Below are the code and all the weights of a small trained network. Each question names an input and a class and asks about switching units off, where a switched-off unit gives its printed mean instead of its output.

import numpy as np


def w(rows, s, z=0):
    codes = np.array(rows[::2]) - 128.0
    scale = np.full(codes.shape[1], s)
    scale[-1] = z or s
    return codes * scale


def f(y):
    return y / 2 * (1 + np.tanh(0.7978845608 * (y + 0.044715 * y**3)))


def log_softmax(a):
    a = a - a.max(-1, keepdims=True)
    return a - np.log(np.exp(a).sum(-1, keepdims=True))


def net(x, mask):
    res = np.array(x, float).reshape(1, 7) / 4 @ E
    y = f(res @ A[0][:, :-1].T + A[0][:, -1])
    res = res + np.where(mask, y, B[0][:, -1]) @ B[0][:, :-1]
    return log_softmax(res[-1] @ U[:, :-1].T + U[:, -1])


A, B = {}, {}
E = w([
[13,78,120,153,124,239],'x0',
[120,109,113,130,135,103],'x1',
[128,125,125,122,117,129],'x2',
[131,132,130,124,124,137],'x3',
[179,24,221,166,128,143],'x4',
[154,150,81,255,54,141],'x5',
[131,126,125,124,122,130],'x6',
],0.0087)
A[0] = w([
[154,146,75,211,86,146,122],'neuron 0',
[153,177,164,131,118,67,92],'neuron 1',
[9,108,130,165,126,193,226],'neuron 2',
[162,39,229,150,115,150,25],'neuron 3',
[231,131,136,129,123,58,190],'neuron 4',
[54,86,124,144,119,174,195],'neuron 5',
[102,126,165,2,192,130,85],'neuron 6',
[53,53,126,154,117,191,225],'neuron 7',
[132,98,127,18,175,147,84],'neuron 8',
[159,144,72,231,89,128,121],'neuron 9',
[97,217,46,89,134,149,80],'neuron 10',
[50,239,55,81,111,123,1],'neuron 11',
[223,147,136,118,113,47,210],'neuron 12',
],0.0078,0.00099)
B[0] = w([
[22,107,219,131,29,71,204],'neuron 0',
[146,144,71,64,153,154,169],'neuron 1',
[144,178,89,82,135,156,233],'neuron 2',
[235,3,83,196,165,120,215],'neuron 3',
[130,184,92,61,149,202,219],'neuron 4',
[117,202,81,70,148,230,191],'neuron 5',
[17,120,191,169,41,54,225],'neuron 6',
[137,190,83,77,160,183,212],'neuron 7',
[63,148,185,157,97,70,195],'neuron 8',
[26,154,195,137,78,83,215],'neuron 9',
[221,78,124,205,130,90,230],'neuron 10',
[235,14,85,211,183,98,254],'neuron 11',
[122,200,96,33,160,174,226],'neuron 12',
],0.0073,0.0071)
U = w([
[122,255,66,6,195,222,169],'0',
[8,141,254,136,55,75,218],'1',
[237,17,98,197,196,130,3],'2',
],0.0072,0.0011)

Each question gives the input, the list of numbers given to net, and the class t.
The units are the neurons (one row each of A and B). Each row of codes is followed by its name. A weight is (code - 128) times the scale printed after its matrix; where a second scale follows, it is the last column's (A, B and U).
mask holds one flag per neuron, in row order. A switched-off neuron (its flag False) gives its mean, the last column of its row in B, instead of its output. The means were averaged over made-up inputs and are rounded, as every weight is.
A unit's drop is (log p(t) with every unit on - log p(t) with that unit switched off) / (log p(t) with every unit on - log p(t) with every unit switched off).
The circuit of an input: a set's keep is (log p(t) with only the set's units on - log p(t) with every unit switched off) / (log p(t) with every unit on - log p(t) with every unit switched off). Starting from the 12 units with the biggest drops (on a tie, the unit counted first), units are removed one at a time, each time the one whose removal leaves the highest keep (on an exact tie, the one counted first), for as long as the keep stays at least 0.8.
circuit, biggest first: the units of the circuit, biggest drop first
unit that matters most: the unit with the biggest drop
top k neurons: the k neurons with the biggest drops, biggest first
drop when u is switched off: that unit's drop, to one decimal
input [-7,-2,3,-3,-2,7,2], class 0: circuit, biggest first => [neuron 12]
input [5,2,7,-8,6,7,-3], class 1: top 2 neurons => [neuron 0; neuron 9]
input [2,-8,3,4,-5,-3,0], class 2: circuit, biggest first => [neuron 11; neuron 10]
input [-1,3,2,-3,6,-7,2], class 1: top 4 neurons => [neuron 6; neuron 11; neuron 8; neuron 10]
input [-1,-5,-5,7,7,-7,8], class 1: top 4 neurons => [neuron 6; neuron 11; neuron 8; neuron 10]
input [2,-5,2,7,0,-3,-3], class 1: top 3 neurons => [neuron 12; neuron 4; neuron 6]
input [3,-8,0,6,-4,-4,-1], class 1: top 3 neurons => [neuron 6; neuron 3; neuron 8]
input [6,-1,4,-1,4,5,-5], class 0: top 2 neurons => [neuron 7; neuron 5]
input [-4,-2,-6,-1,-7,6,5], class 2: top 4 neurons => [neuron 11; neuron 10; neuron 6; neuron 8]
input [-7,-4,-4,0,5,-7,5], class 0: top 4 neurons => [neuron 12; neuron 4; neuron 0; neuron 1]
input [-8,-4,3,-6,-3,8,-1], class 0: top 4 neurons => [neuron 12; neuron 4; neuron 1; neuron 6]
input [8,-3,2,7,7,1,-1], class 0: top 2 neurons => [neuron 7; neuron 5]
input [5,-3,-8,6,4,3,3], class 0: top 2 neurons => [neuron 11; neuron 7]
input [0,-5,-2,-3,-5,3,8], class 2: top 2 neurons => [neuron 11; neuron 6]
input [8,-8,-6,-3,3,6,7], class 0: unit that matters most => neuron 7
input [2,3,8,2,-8,-8,-6], class 1: top 3 neurons => [neuron 6; neuron 8; neuron 3]
input [5,0,6,-7,-1,3,6], class 0: drop when neuron 6 is switched off => 0.1
input [-7,-8,-4,-6,4,7,0], class 0: drop when neuron 4 is switched off => 0.6
input [-6,4,-2,5,-8,2,-7], class 2: drop when neuron 11 is switched off => 1.1
